After every row comes roughly how far along a hidden order it lies, from 0 to 15.
-0.730  -3.159  -1.136  2.206  3.513  1.961  0.614  0.936  -0.850  1.411  2.149  -1.294  -1.036  1.894  1.264  -0.860  0.156  -1.744  -1.055  3.468  3.316  -1.007  2.614  -2.630  1.888  -1.102  -0.123  0.432  -0.395  3.209  1.372  -1.496  -0.814  -0.423 -> 8
-1.812  1.372  -0.436  3.760  -0.487  -1.034  0.701  -5.319  -1.592  0.198  -0.064  1.361  -0.101  1.628  0.522  -0.368  -2.243  -0.891  0.031  -2.612  -0.321  2.187  -2.079  1.351  -3.702  -1.514  2.220  0.669  -0.106  -2.037  2.252  1.839  -0.891  0.608 -> 7
-4.255  4.873  0.387  -3.668  -5.519  -0.373  0.119  0.670  -2.037  -0.737  -1.167  4.333  -1.232  0.480  -1.001  2.100  -3.229  -0.541  -0.956  -1.404  0.082  2.064  0.139  -0.557  -6.551  -1.603  2.004  0.396  -0.633  -3.855  2.635  3.571  1.558  -3.339 -> 2
-2.133  1.255  -1.330  2.771  -1.979  -0.343  0.664  -4.699  -2.711  0.735  0.503  1.701  -1.079  2.094  0.559  0.215  -3.870  -1.891  -0.335  -2.573  -0.286  3.091  -0.419  1.565  -5.181  -1.827  2.238  0.833  -0.444  -3.050  3.809  2.724  -1.270  0.099 -> 11
-0.249  -1.878  0.311  2.643  2.949  0.429  0.538  -0.607  0.078  0.226  1.013  -0.747  0.334  1.137  1.210  -0.477  0.562  -0.335  -0.320  0.889  2.029  -0.495  -0.405  -1.419  0.297  -0.624  -0.020  0.420  0.000  1.916  -0.214  -0.840  -0.123  0.327 -> 3
-2.138  -1.697  -0.386  9.115  4.774  -0.010  1.312  -6.302  -2.814  1.081  1.868  0.067  0.092  3.998  2.561  -1.537  -2.721  -2.166  -0.588  -0.356  2.357  1.201  -1.676  -0.968  -3.904  -2.772  2.408  1.409  -0.259  1.437  2.397  1.382  -1.194  1.089 -> 8
0.932  -4.686  0.258  7.084  7.249  0.231  0.979  -1.971  -0.172  0.795  1.799  -2.035  1.036  1.374  2.369  -2.252  1.119  -0.688  -0.492  1.290  2.668  -1.658  -1.209  -1.702  2.105  -0.841  0.146  0.740  0.028  4.264  -0.568  -1.757  -0.574  2.082 -> 4
-4.294  0.845  0.346  7.854  2.899  -0.452  1.440  -5.798  -2.628  0.377  1.092  2.073  -0.067  3.891  2.160  -0.644  -2.643  -2.349  -1.052  -0.918  2.631  1.824  -2.028  -2.599  -6.160  -3.979  2.933  1.646  -0.595  -0.062  2.759  2.573  -0.068  -1.399 -> 3
1.121  -2.396  -0.416  0.213  1.868  1.070  -0.096  1.573  0.352  0.650  1.287  -1.799  -0.300  -0.233  0.430  -0.602  1.230  -0.772  -0.212  2.238  0.791  -0.698  1.453  -0.785  3.304  0.303  -1.041  -0.193  0.123  1.794  -0.247  -2.036  -0.552  0.675 -> 6
-0.553  -0.510  0.490  3.687  2.203  -0.748  0.236  -2.200  -0.464  -0.047  0.217  -0.426  0.699  1.324  0.839  -0.789  0.047  -0.273  0.289  -0.985  0.173  0.053  -1.503  0.276  -0.056  -0.697  0.496  0.388  0.255  0.537  -0.289  0.317  -0.049  1.024 -> 3
0.831  -2.003  0.851  3.132  3.758  -0.267  0.166  0.160  1.066  -0.248  0.231  -1.293  1.029  0.231  0.636  -0.540  2.192  0.485  -0.013  0.672  1.162  -1.554  -1.198  -1.165  1.849  0.037  -0.634  0.114  -0.128  2.666  -1.818  -1.158  0.863  0.698 -> 0
-1.960  1.180  0.451  0.962  -0.270  0.021  0.272  0.224  -0.839  -0.327  0.043  1.308  -0.218  0.866  0.384  0.435  -0.484  -0.212  -0.563  0.792  1.343  0.211  -0.384  -1.470  -2.320  -1.244  1.062  0.329  -0.278  -0.316  0.601  0.991  0.879  -1.674 -> 1
-0.561  1.650  -0.872  4.314  -1.110  -1.350  0.554  -6.967  -1.533  0.489  -0.102  0.717  -0.145  2.470  0.626  -0.345  -3.175  -1.088  0.470  -3.728  -1.600  2.941  -1.443  2.786  -4.122  -1.107  2.745  0.830  -0.084  -3.003  2.545  2.596  -1.643  1.034 -> 9
2.280  -1.128  0.328  0.454  0.848  -0.541  0.072  -0.582  1.123  -0.042  -0.341  -1.294  0.597  -0.454  0.083  -1.188  0.957  0.540  0.514  -0.330  -0.562  -0.470  -0.721  0.606  2.061  0.766  -0.467  -0.108  0.257  0.855  -1.081  -0.855  -0.399  1.437 -> 3
-4.213  3.748  -0.712  1.087  -3.440  -0.555  0.593  -4.439  -3.400  0.159  -0.251  3.796  -1.462  2.707  0.098  0.953  -4.191  -1.777  -0.656  -2.605  -0.146  3.754  -0.713  0.890  -7.876  -2.152  2.975  1.039  -0.613  -4.033  4.388  4.133  -0.395  -1.572 -> 8
-1.299  1.156  -2.194  9.999  1.517  -1.812  1.101  -9.999  -3.935  1.687  1.101  0.718  -0.126  4.744  2.413  -1.696  -6.151  -2.973  0.621  -5.912  -1.431  5.133  -2.672  4.069  -7.249  -2.935  4.127  1.928  -0.103  -3.318  5.084  3.675  -3.835  3.253 -> 15
1.381  -2.205  -1.512  4.423  2.935  0.128  0.432  -6.956  -0.964  1.367  1.628  -1.549  -0.081  1.329  1.238  -0.945  -1.443  -1.231  0.442  -0.957  0.095  0.850  0.432  1.839  0.794  0.050  0.365  0.655  0.133  0.610  1.409  -0.350  -2.326  2.612 -> 12

Part 2:
-0.459  -1.588  -0.953  1.529  -3.035  0.059  -2.569  0.424  0.166  -0.796  -1.798  1.133  -1.654  4.113  -0.669  -1.560  0.010  -0.356  1.060  -0.853  0.621  -1.136  -0.416  -0.785  -1.086  0.893  -2.385  0.228  -0.026  0.620  1.016  -1.377  1.006  0.819  1.134  0.730  0.520  1.556 -> 4
0.026  -0.672  0.034  2.315  -1.544  0.733  -2.882  0.313  0.336  0.811  -0.301  -3.019  -1.283  3.239  0.211  -0.763  -0.728  -0.328  1.482  -0.254  0.250  -0.336  -0.483  -0.890  -0.897  0.103  -1.482  0.018  -0.108  0.612  -0.091  0.501  -0.090  0.025  -0.606  -0.059  -0.094  1.776 -> 6
4.455  3.294  0.762  4.145  3.649  -0.781  2.067  1.303  2.056  3.958  2.329  -2.982  2.613  -0.150  5.349  -4.312  -5.705  0.504  2.801  3.835  -0.839  1.563  -1.761  0.289  2.504  0.249  3.117  -3.258  -1.029  -0.204  -0.696  6.002  0.149  -9.999  -1.734  -0.843  -2.472  0.172 -> 15
-0.082  -0.780  -1.306  1.422  -2.537  -0.387  -2.402  0.583  -0.302  -0.011  -0.922  -0.165  -0.904  5.899  -0.307  -0.554  -0.646  -0.457  1.639  -0.224  -0.377  -0.754  -1.916  -0.485  -0.322  0.714  -3.867  0.577  -0.588  0.766  0.016  -0.598  0.758  1.047  0.662  1.363  0.162  1.004 -> 6
2.244  -2.369  1.250  3.737  -3.432  -0.860  -4.390  1.682  1.382  2.204  -0.430  3.763  3.166  3.430  3.831  -3.362  -1.595  -0.860  3.678  2.414  -2.876  -1.954  1.695  -1.302  0.259  3.673  -0.233  -1.550  -1.808  0.490  -3.125  0.777  4.220  -8.845  0.802  -1.019  -3.407  2.410 -> 3
-1.000  0.677  -1.292  1.808  -0.769  0.206  -0.606  0.073  -0.570  -1.016  -1.241  -2.260  -2.074  4.620  -2.287  0.034  -0.313  -0.070  -0.274  0.245  0.710  -0.363  -2.917  0.423  0.057  -1.744  -3.233  0.029  0.866  0.156  0.767  1.003  -0.725  3.019  0.003  0.653  1.049  1.223 -> 8
-0.143  -0.421  -0.731  1.316  -1.875  0.213  -2.515  0.418  -0.272  0.396  -0.549  -1.942  -1.478  4.595  -1.052  0.592  -0.381  -0.354  0.749  -0.857  0.049  -0.225  -0.685  -0.598  -0.556  0.500  -2.664  0.678  -0.334  0.456  0.529  -0.123  -0.013  1.360  0.213  0.907  0.357  0.573 -> 6
3.525  1.651  1.199  4.092  1.933  -0.070  -0.751  1.097  2.024  3.777  2.075  -3.396  2.410  0.418  4.954  -2.970  -4.546  0.111  2.760  2.485  -1.375  0.862  -0.278  -0.471  1.231  0.737  2.462  -2.211  -1.342  0.228  -1.467  4.839  0.607  -9.999  -1.897  -1.005  -2.510  0.738 -> 12
0.991  2.436  -0.428  2.612  0.873  0.125  -0.288  0.076  -0.619  3.389  0.781  -6.126  -1.439  5.718  -0.706  1.744  -1.842  0.170  0.466  1.176  -0.924  1.176  -1.856  0.976  2.506  -0.398  -0.905  1.001  0.388  -1.042  -0.491  4.056  -2.296  -0.694  -0.581  0.190  -0.049  -1.066 -> 12
2.579  2.300  0.829  4.672  1.808  0.390  0.083  0.784  1.110  2.536  1.143  -4.293  0.468  1.806  3.294  -2.877  -3.827  0.273  2.038  3.142  -0.929  0.560  -2.199  0.133  1.872  -1.025  1.702  -2.331  0.085  0.164  -1.241  5.378  -0.128  -8.843  -1.683  -1.196  -0.761  1.585 -> 12
2.838  -0.624  1.507  3.499  -0.775  -0.081  -3.161  1.306  1.859  3.205  1.892  -2.270  2.890  3.190  4.228  -2.072  -3.130  -0.613  3.499  1.836  -2.053  -0.378  0.324  -1.262  0.125  1.790  0.427  -1.342  -1.876  1.008  -3.053  3.048  2.254  -8.837  -1.802  -0.521  -3.208  1.652 -> 8
-0.838  3.198  -1.785  1.575  2.055  -0.402  2.431  -0.401  -1.758  0.397  0.198  -5.332  -1.956  6.526  -3.665  2.475  -0.606  0.138  -0.913  1.594  -0.160  0.835  -5.139  2.284  2.407  -3.249  -3.667  0.818  1.451  -0.612  0.379  2.280  -2.578  4.755  -0.698  1.449  1.077  -0.876 -> 14
1.252  -0.973  0.516  2.158  -2.249  0.229  -3.689  0.634  0.719  2.225  0.683  -2.317  0.302  4.123  1.310  -0.386  -1.478  -0.551  1.791  0.345  -1.100  -0.322  0.590  -1.136  -0.321  1.260  -1.092  0.211  -1.038  0.535  -1.261  1.258  0.834  -2.165  -0.503  0.016  -1.406  1.136 -> 6
-0.845  1.200  -1.688  2.025  -0.346  -0.166  0.155  0.157  -0.967  -0.460  -1.045  -2.127  -1.783  5.591  -2.845  0.462  -0.342  0.014  -0.007  0.854  0.133  -0.328  -3.402  0.998  1.044  -1.837  -3.378  0.078  1.073  -0.122  0.679  0.379  -0.699  2.775  0.284  0.840  1.115  0.695 -> 9
-1.819  -3.412  -1.385  -0.703  -5.944  -0.891  -3.951  0.262  -1.531  -0.442  -3.067  3.864  -1.381  5.627  -3.573  2.118  3.019  -0.833  -0.141  -2.036  -0.987  -1.844  1.775  -0.132  -0.240  3.133  -4.675  2.673  -0.185  -0.596  0.279  -3.462  0.699  6.945  3.886  1.401  0.233  -0.342 -> 0
2.363  1.276  0.289  4.238  -1.642  -0.420  -1.639  0.997  0.539  2.907  1.157  -2.796  1.152  6.277  1.268  -1.183  -3.008  -0.303  2.665  2.533  -2.268  -0.065  -2.454  0.040  2.168  0.466  -1.308  -0.992  -0.953  0.446  -2.270  3.733  0.751  -6.449  -0.933  0.155  -1.693  0.729 -> 10
2.111  -0.883  0.898  3.839  -1.701  -0.351  -3.575  1.311  1.014  1.876  0.860  -1.637  2.458  5.089  2.650  -2.290  -1.953  -0.838  3.752  2.301  -2.247  -1.234  -1.201  -0.838  0.364  1.347  -1.644  -1.358  -1.177  1.196  -3.118  1.928  2.936  -6.307  -1.087  -0.087  -2.691  2.388 -> 7

Next part:
1.364  -1.152  3.940  -0.031  -0.215  -0.917  1.474  0.559  -7.827  -1.803  0.163  -2.156  2.032  -1.081  1.661  0.256  0.939  2.364  0.132  -2.973  1.976  2.976  0.171  -0.448  -2.395  -1.314  -0.874  -2.915  -1.170  2.993  -0.013  2.034  -0.557  2.490  -2.299  1.745  -1.570  0.123  1.303  0.491  3.226  -0.239 -> 15
-3.929  1.582  -0.317  2.035  0.748  1.250  0.036  0.541  -0.413  2.107  -2.606  -2.076  -3.657  -4.573  0.449  -3.435  -0.122  5.222  -0.214  2.600  -1.844  0.605  -0.918  -2.782  2.825  -1.563  -1.056  0.550  -0.368  1.777  2.762  -2.044  -1.423  4.911  0.336  0.860  -1.378  -2.931  0.677  -0.430  -1.319  -8.932 -> 0
0.677  5.968  -1.200  -0.467  -2.306  -0.573  2.749  -4.795  -7.627  0.573  0.945  1.225  -1.343  -1.712  4.245  -1.290  0.709  2.499  1.825  -1.869  2.386  -5.291  -0.827  -1.524  1.612  -1.215  -0.263  1.087  -2.423  0.111  2.410  -2.785  2.557  0.674  1.345  0.894  -3.075  3.756  -1.877  0.543  -2.209  -4.129 -> 2
-2.964  2.375  0.983  5.732  -2.075  1.143  1.019  -1.960  -5.645  -1.323  -6.622  -0.691  0.689  -0.834  0.086  -0.321  -1.699  2.583  -0.998  0.552  -0.967  3.282  -1.126  1.588  -0.664  -1.254  0.253  -5.720  -0.778  1.827  -1.280  -3.586  -1.161  -0.424  1.342  1.047  -0.933  -0.738  -3.556  0.899  -3.383  -5.178 -> 5
-3.745  3.507  -2.296  2.901  0.249  0.292  1.510  -4.161  -4.762  -0.090  -0.631  1.897  0.411  -3.345  -0.697  -1.918  1.210  2.805  -3.540  -0.331  0.773  -0.429  -0.321  3.249  0.571  -3.073  -1.476  -3.692  -0.751  2.515  -1.638  -2.755  1.482  1.877  2.520  -1.779  -0.420  -1.772  -0.726  2.186  -3.686  -3.307 -> 3
-3.528  -1.426  -0.655  -1.633  2.996  1.982  -0.741  3.695  -1.151  1.644  -1.212  -0.959  -3.431  -4.983  1.445  -3.592  0.084  6.624  0.110  3.304  -3.125  -0.582  -0.554  -5.667  3.853  0.163  -3.146  -0.288  -1.611  0.443  1.662  -1.057  -1.137  5.184  1.327  1.487  0.681  -2.557  1.653  0.284  1.207  -5.805 -> 1
-1.087  -0.546  1.835  1.902  2.065  2.460  -1.643  0.246  -1.819  -1.286  1.000  0.468  -0.613  -0.682  1.170  0.455  -0.592  1.653  -0.678  -1.780  -1.274  3.244  0.423  0.324  0.391  -2.254  0.139  -4.351  -1.031  -0.213  0.275  -2.432  -0.786  3.633  -1.398  0.210  -2.724  -4.104  1.320  -0.664  -3.186  -1.350 -> 3
-3.772  1.754  0.665  1.169  0.345  0.523  0.905  -1.542  -2.483  0.718  0.467  1.198  -1.229  -0.859  0.751  -1.622  3.634  3.000  -1.074  -3.203  2.684  0.320  1.188  -2.345  1.225  -4.784  -0.552  -4.082  1.376  6.446  1.236  0.481  2.647  6.718  -0.538  -3.693  -2.739  0.820  -0.967  1.447  -4.776  1.186 -> 8
-1.933  2.723  1.220  -0.028  -0.662  0.308  -0.554  1.830  -1.016  0.048  2.357  -4.012  -3.799  -1.175  -1.245  -1.922  0.547  2.407  0.235  -0.313  -2.795  2.910  0.192  -3.200  1.939  -1.713  0.063  2.927  -0.572  -1.983  3.448  1.579  -0.041  4.415  -3.606  -1.308  -1.127  -5.411  5.558  -2.234  -0.330  -4.015 -> 1
-1.036  1.128  2.939  0.073  -3.395  -0.422  1.368  0.099  -4.856  -0.624  2.886  -1.726  -2.264  -1.526  1.280  0.364  0.823  4.520  1.818  -1.400  -0.444  -0.492  -1.695  -2.306  1.936  -0.943  -1.386  6.445  -0.728  -0.031  3.509  0.018  0.639  -0.544  -3.308  1.925  -4.640  1.316  2.622  -0.370  3.921  -3.942 -> 2
-2.745  3.060  -1.922  0.623  0.500  -1.666  2.339  -2.743  -7.461  0.613  0.026  2.583  -0.701  -5.961  0.440  -2.371  2.330  4.297  -0.743  -2.041  1.586  -4.520  -1.324  3.267  2.437  -4.243  -2.522  -0.302  -0.217  3.739  0.318  -1.984  1.893  4.424  0.869  -1.234  -2.031  -0.971  0.505  2.504  -4.157  -5.046 -> 2
5.544  5.038  0.890  -1.520  -0.639  1.760  -1.646  -4.568  -1.372  0.023  3.438  -1.422  -0.450  4.246  0.162  -1.556  -0.143  -2.636  -0.942  -0.514  1.687  5.134  2.557  -3.335  -4.260  -0.352  2.119  -9.999  -2.160  -6.353  3.092  4.935  0.841  -0.483  -0.301  -0.975  -0.640  -2.730  1.291  -2.194  -3.985  1.807 -> 8
-3.445  0.054  1.643  3.077  -0.615  -0.702  1.786  -0.363  -8.440  -0.926  -1.507  -0.536  1.465  -3.089  1.462  0.341  -1.012  1.213  -0.689  -0.522  0.119  3.469  -0.064  2.186  1.630  0.263  0.743  -3.885  -1.292  2.737  -2.740  -2.911  -1.405  0.391  0.610  2.717  -0.573  2.407  -1.950  1.562  1.878  -1.970 -> 12
3.466  4.186  1.525  2.020  -3.145  0.032  1.471  -4.164  -7.698  -0.254  -3.492  -0.175  1.278  1.131  0.814  -1.399  -0.366  -4.056  -2.968  0.609  6.878  3.564  -2.097  1.115  -3.608  -1.871  2.333  -9.999  -1.527  0.515  1.387  2.080  -1.083  -1.704  2.481  -0.290  1.078  1.923  -3.937  0.045  -4.812  -3.929 -> 11
0.787  1.889  2.293  -0.529  -0.237  0.491  0.952  -1.223  -7.671  0.063  3.397  0.337  -0.618  -0.646  1.899  -0.049  1.695  1.393  -0.257  -3.122  3.690  -1.965  -0.897  0.932  -0.185  -3.383  0.289  -2.459  -1.676  1.552  2.441  -1.197  0.174  4.027  -1.386  0.567  -4.347  0.953  -0.536  0.895  -3.645  -1.016 -> 5
-1.005  1.775  2.232  2.475  -0.381  -1.713  1.799  -1.193  -9.151  -2.249  0.099  0.264  1.763  -2.637  1.040  0.847  1.070  3.272  -0.322  -3.249  -0.110  -1.059  -3.006  3.988  -0.897  -2.894  -1.263  -1.811  -1.125  1.748  0.592  -1.870  -0.342  0.298  -1.385  2.477  -0.941  -1.092  2.357  0.704  1.534  -1.924 -> 7
-1.350  1.294  -0.771  1.681  -1.715  -1.902  3.352  -3.770  -9.138  2.070  -2.341  3.738  -0.911  -3.389  0.790  -2.516  4.688  3.235  0.314  0.264  3.977  -7.863  -3.071  -2.923  2.106  -1.701  -0.050  -1.244  0.068  9.692  1.357  -0.394  2.050  6.561  4.540  -0.632  -2.178  7.593  -6.450  4.714  -3.900  -3.053 -> 14
-1.985  0.543  3.630  3.677  -1.575  -1.708  2.851  -0.295  -6.185  -2.399  -0.148  0.704  -0.065  -0.148  2.069  1.474  1.839  3.684  3.414  -3.381  -1.513  -1.478  -2.008  0.256  -0.633  -1.684  -0.750  1.892  -0.994  4.848  2.438  -1.691  0.601  3.335  -0.922  1.918  -4.380  4.071  -1.572  -0.724  5.725  -0.162 -> 6
